Below are the code and all the weights of a small trained network. Each question names an input and a class and asks about switching units off, where a switched-off unit gives its printed mean instead of its output.

import numpy as np


def w(rows, s, z=0):
    codes = np.array(rows[::2]) - 128.0
    scale = np.full(codes.shape[1], s)
    scale[-1] = z or s
    return codes * scale


def norm(h):
    return h / np.sqrt((h * h).mean(-1, keepdims=True) + 1e-5)


def f(y):
    return np.maximum(y, 0)


def log_softmax(a):
    a = a - a.max(-1, keepdims=True)
    return a - np.log(np.exp(a).sum(-1, keepdims=True))


def net(x, mask):
    res = np.array(x, float).reshape(1, 5) / 4 @ E
    u = 0
    for l in range(3):
        y = f(norm(res) @ A[l][:, :-1].T + A[l][:, -1])
        res = res + np.where(mask[u : u + 8], y, B[l][:, -1]) @ B[l][:, :-1]
        u += 8
    return log_softmax(norm(res)[-1] @ U[:, :-1].T + U[:, -1])


A, B = {}, {}
E = w([
[181,177,140,64,130,139],'x0',
[151,171,92,173,12,185],'x1',
[129,71,188,97,73,133],'x2',
[102,182,134,123,82,8],'x3',
[48,151,100,54,113,173],'x4',
],0.0016)
A[0] = w([
[224,199,144,26,141,155,27],'L0N1',
[161,155,116,142,87,154,204],'L0N2',
[87,109,176,89,211,78,24],'L0N3',
[215,118,224,3,83,160,61],'L0N4',
[112,147,133,43,125,186,138],'L0N5',
[147,61,220,62,53,131,3],'L0N6',
[64,53,56,137,91,77,184],'L0N7',
[189,191,134,72,115,106,93],'L0N8',
],0.0033,0.0029)
B[0] = w([
[70,107,150,236,152,133,165],'L0N1',
[142,103,130,90,153,120,251],'L0N2',
[166,92,101,64,123,120,177],'L0N3',
[90,133,89,185,156,115,197],'L0N4',
[105,152,143,83,129,142,211],'L0N5',
[70,2,86,153,34,82,160],'L0N6',
[99,185,175,102,138,134,237],'L0N7',
[89,163,186,132,149,142,174],'L0N8',
],0.0056,0.0021)
A[1] = w([
[160,236,8,138,216,136,18],'L1N1',
[125,248,135,115,198,124,132],'L1N2',
[110,197,80,164,29,192,204],'L1N3',
[146,187,171,214,40,208,184],'L1N4',
[188,154,44,121,11,157,38],'L1N5',
[174,166,94,129,8,172,31],'L1N6',
[252,77,130,158,128,50,2],'L1N7',
[165,34,69,48,193,71,13],'L1N8',
],0.0031,0.0027)
B[1] = w([
[20,46,46,255,85,98,161],'L1N1',
[91,76,66,140,80,94,230],'L1N2',
[112,69,147,70,201,94,255],'L1N3',
[116,116,165,113,220,57,237],'L1N4',
[212,101,115,66,216,53,152],'L1N5',
[208,49,153,35,243,47,154],'L1N6',
[182,197,141,190,42,169,147],'L1N7',
[225,90,113,20,196,49,160],'L1N8',
],0.004,0.0023)
A[2] = w([
[174,66,137,141,156,254,119],'L2N1',
[116,108,87,77,103,161,136],'L2N2',
[122,62,161,108,75,114,164],'L2N3',
[56,180,192,156,229,119,204],'L2N4',
[135,163,165,114,64,66,6],'L2N5',
[181,134,126,100,100,114,38],'L2N6',
[137,144,59,161,136,122,68],'L2N7',
[224,116,162,217,117,105,230],'L2N8',
],0.0062,0.0018)
B[2] = w([
[158,254,82,168,75,11,172],'L2N1',
[73,178,188,127,168,89,162],'L2N2',
[134,109,14,218,197,159,183],'L2N3',
[243,71,165,157,50,193,255],'L2N4',
[157,248,65,181,165,120,163],'L2N5',
[106,144,110,148,175,134,133],'L2N6',
[54,131,61,138,177,135,140],'L2N7',
[5,129,168,10,108,207,186],'L2N8',
],0.0044,0.0051)
U = w([
[241,30,133,18,237,64,57],'0',
[13,41,17,243,178,115,89],'1',
[193,83,173,197,44,191,253],'2',
[35,186,204,29,88,201,51],'3',
[217,254,90,171,93,37,65],'4',
],0.0097,0.0033)

Each question gives the input, the list of numbers given to net, and the class t.
The units are the neurons (one row each of A and B). Each row of codes is followed by its name. A weight is (code - 128) times the scale printed after its matrix; where a second scale follows, it is the last column's (A, B and U).
mask holds one flag per neuron, layer by layer. A switched-off neuron (its flag False) gives its mean, the last column of its row in B, instead of its output. The means were averaged over made-up inputs and are rounded, as every weight is.
A unit's drop is (log p(t) with every unit on - log p(t) with that unit switched off) / (log p(t) with every unit on - log p(t) with every unit switched off).
The circuit of an input: a set's keep is (log p(t) with only the set's units on - log p(t) with every unit switched off) / (log p(t) with every unit on - log p(t) with every unit switched off). Starting from the 12 units with the biggest drops (on a tie, the unit counted first), units are removed one at a time, each time the one whose removal leaves the highest keep (on an exact tie, the one counted first), for as long as the keep stays at least 0.8.
circuit, biggest first: the units of the circuit, biggest drop first
k most important neurons: the k neurons with the biggest drops, biggest first
input [-6,2,-4,-6,-2], class 2: circuit, biggest first : L2N4; L1N2
input [-2,4,-6,-8,3], class 4: circuit, biggest first : L2N1
input [-4,4,8,-8,3], class 1: 3 most important neurons : L2N3; L0N6; L2N4
input [8,-1,-1,-7,0], class 2: 2 most important neurons : L0N1; L2N4
input [0,7,-3,-1,-7], class 0: circuit, biggest first : L1N6; L1N3
input [4,2,0,3,-4], class 2: circuit, biggest first : L0N8; L2N4
input [-7,5,0,5,-2], class 2: 3 most important neurons : L2N4; L0N7; L2N1
input [-4,-1,5,8,3], class 4: 2 most important neurons : L2N5; L0N7
input [1,-6,-3,4,-8], class 3: circuit, biggest first : L2N8; L1N7; L1N3; L1N4
input [8,-7,-2,-6,-8], class 2: 3 most important neurons : L0N1; L0N2; L1N3
input [2,-5,8,5,4], class 1: circuit, biggest first : L0N6; L2N3
input [8,0,6,-6,1], class 2: 4 most important neurons : L0N1; L0N4; L2N4; L1N2
input [-8,3,3,0,4], class 2: circuit, biggest first : L2N4; L0N7
input [2,-4,2,-5,-3], class 4: circuit, biggest first : L2N1; L1N4
input [2,0,-8,-6,-3], class 1: circuit, biggest first : L1N1
input [7,4,-2,0,7], class 2: 2 most important neurons : L0N1; L2N4
input [6,2,-3,-7,5], class 4: 2 most important neurons : L2N1; L2N8
input [-7,-6,1,-1,-2], class 2: 4 most important neurons : L0N7; L0N2; L2N4; L1N3
input [-2,-5,-2,-3,-6], class 3: 4 most important neurons : L2N8; L1N7; L1N3; L0N2
input [-2,-3,-4,6,6], class 3: 2 most important neurons : L2N3; L2N1
input [-6,6,0,2,-8], class 3: circuit, biggest first : L2N8
input [0,-5,3,-6,7], class 3: circuit, biggest first : L1N4; L1N3; L2N1
